Below are the code and all the weights of a small trained network. Each question names an input and a class and asks about switching units off, where a switched-off unit gives its printed mean instead of its output.

import numpy as np


def w(rows, s, z=0):
    codes = np.array(rows[::2]) - 128.0
    scale = np.full(codes.shape[1], s)
    scale[-1] = z or s
    return codes * scale


def norm(h):
    return h / np.sqrt((h * h).mean(-1, keepdims=True) + 1e-5)


def f(y):
    return np.maximum(y, 0)


def log_softmax(a):
    a = a - a.max(-1, keepdims=True)
    return a - np.log(np.exp(a).sum(-1, keepdims=True))


def net(x, mask):
    res = np.array(x, float).reshape(1, 8) / 4 @ E
    u = 0
    for l in range(4):
        y = f(norm(res) @ A[l][:, :-1].T + A[l][:, -1])
        res = res + np.where(mask[u : u + 3], y, B[l][:, -1]) @ B[l][:, :-1]
        u += 3
    return log_softmax(norm(res)[-1] @ U[:, :-1].T + U[:, -1])


A, B = {}, {}
E = w([
[102,175,147,103,47,135,3,77,90],'x0',
[117,104,124,124,140,129,117,115,116],'x1',
[132,126,120,128,124,127,129,129,124],'x2',
[129,134,121,132,117,124,133,131,132],'x3',
[56,172,61,43,182,141,107,89,174],'x4',
[136,133,116,134,118,127,132,129,133],'x5',
[123,109,120,128,133,124,121,118,119],'x6',
[166,178,139,202,221,29,118,86,120],'x7',
],0.006)
A[0] = w([
[102,125,123,133,152,127,254,119,115,251],'L0N1',
[168,129,85,150,243,98,190,147,118,137],'L0N2',
[139,154,91,51,152,127,147,51,191,190],'L0N3',
],0.0046,0.0024)
B[0] = w([
[107,14,111,93,206,117,111,132,171,253],'L0N1',
[84,139,131,137,121,95,1,148,242,250],'L0N2',
[47,97,154,66,208,137,121,79,103,250],'L0N3',
],0.0055,0.0036)
A[1] = w([
[47,197,42,103,175,152,127,144,128,206],'L1N1',
[74,182,48,132,110,110,91,95,165,170],'L1N2',
[2,121,138,38,192,181,132,186,187,1],'L1N3',
],0.0036,0.00085)
B[1] = w([
[3,158,29,94,197,93,138,128,83,210],'L1N1',
[139,113,222,39,124,101,108,154,93,192],'L1N2',
[151,139,53,207,48,185,205,127,126,252],'L1N3',
],0.005,0.0045)
A[2] = w([
[153,24,149,134,94,147,27,97,175,176],'L2N1',
[165,50,67,93,149,211,254,192,137,79],'L2N2',
[152,230,110,181,161,87,132,12,15,8],'L2N3',
],0.0042,0.0018)
B[2] = w([
[168,184,170,145,77,137,189,192,154,236],'L2N1',
[143,113,255,67,94,82,159,47,128,253],'L2N2',
[163,193,220,121,91,105,170,35,65,193],'L2N3',
],0.0077,0.0033)
A[3] = w([
[85,134,128,103,26,253,91,147,78,105],'L3N1',
[124,95,127,191,241,59,127,183,149,2],'L3N2',
[132,31,105,96,151,164,198,194,153,82],'L3N3',
],0.0054,0.00097)
B[3] = w([
[154,113,27,204,196,173,74,219,113,254],'L3N1',
[182,136,2,197,127,127,165,186,110,208],'L3N2',
[132,133,216,55,75,134,138,41,103,209],'L3N3',
],0.0062,0.0048)
U = w([
[191,53,238,105,59,117,191,144,144,254],'0',
[186,122,125,198,52,184,86,247,96,73],'1',
[218,102,105,229,146,61,183,213,157,217],'2',
[188,190,212,204,69,89,123,87,65,58],'3',
[54,69,120,31,129,165,205,69,169,20],'4',
[64,145,23,90,131,198,77,163,65,76],'5',
[78,124,39,131,221,70,127,131,200,183],'6',
[84,196,148,65,169,67,84,50,74,146],'7',
],0.015,0.00098)

Each question gives the input, the list of numbers given to net, and the class t.
The units are the neurons (one row each of A and B). Each row of codes is followed by its name. A weight is (code - 128) times the scale printed after its matrix; where a second scale follows, it is the last column's (A, B and U).
mask holds one flag per neuron, layer by layer. A switched-off neuron (its flag False) gives its mean, the last column of its row in B, instead of its output. The means were averaged over made-up inputs and are rounded, as every weight is.
A unit's drop is (log p(t) with every unit on - log p(t) with that unit switched off) / (log p(t) with every unit on - log p(t) with every unit switched off).
The circuit of an input: a set's keep is (log p(t) with only the set's units on - log p(t) with every unit switched off) / (log p(t) with every unit on - log p(t) with every unit switched off). Starting from all 12 units, units are removed one at a time, each time the one whose removal leaves the highest keep (on an exact tie, the one counted first), for as long as the keep stays at least 0.8.
units of the circuit, in order: the units of the circuit, biggest drop first
unit that matters most: the unit with the biggest drop
k most important neurons: the k neurons with the biggest drops, biggest first
top k neurons in layer l: the k neurons of layer l with the biggest drops, biggest first
drop when u is switched off: that unit's drop, to one decimal
input [7,-1,1,3,-3,1,-4,-1], class 1: 2 most important neurons -> [L3N1; L2N2]
input [8,-6,-2,-5,0,3,-3,-7], class 1: units of the circuit, in order -> [L2N1; L3N1]
input [-7,-7,1,-3,1,1,-5,7], class 6: unit that matters most -> L0N2
input [6,3,-3,-8,-4,-7,4,-1], class 1: 2 most important neurons -> [L3N1; L2N2]
input [1,8,1,-1,0,7,3,8], class 3: top 2 neurons in layer 3 -> [L3N1; L3N2]
input [4,-3,-2,-2,1,3,8,0], class 5: 3 most important neurons -> [L2N2; L3N1; L3N3]
input [-8,-5,-8,6,-8,4,-1,-1], class 0: 2 most important neurons -> [L2N2; L3N3]
input [3,0,2,-4,-2,-1,6,0], class 1: 2 most important neurons -> [L2N2; L1N1]
input [-7,-7,8,5,-4,8,-1,-1], class 0: 2 most important neurons -> [L2N2; L3N3]
input [-1,-1,-7,2,-1,5,-4,-7], class 0: drop when L2N2 is switched off -> 1.8
input [-3,-6,-8,3,0,6,4,-6], class 0: drop when L2N2 is switched off -> 0.6
input [-7,-2,3,0,-8,-6,-4,-2], class 0: drop when L2N2 is switched off -> 0.1
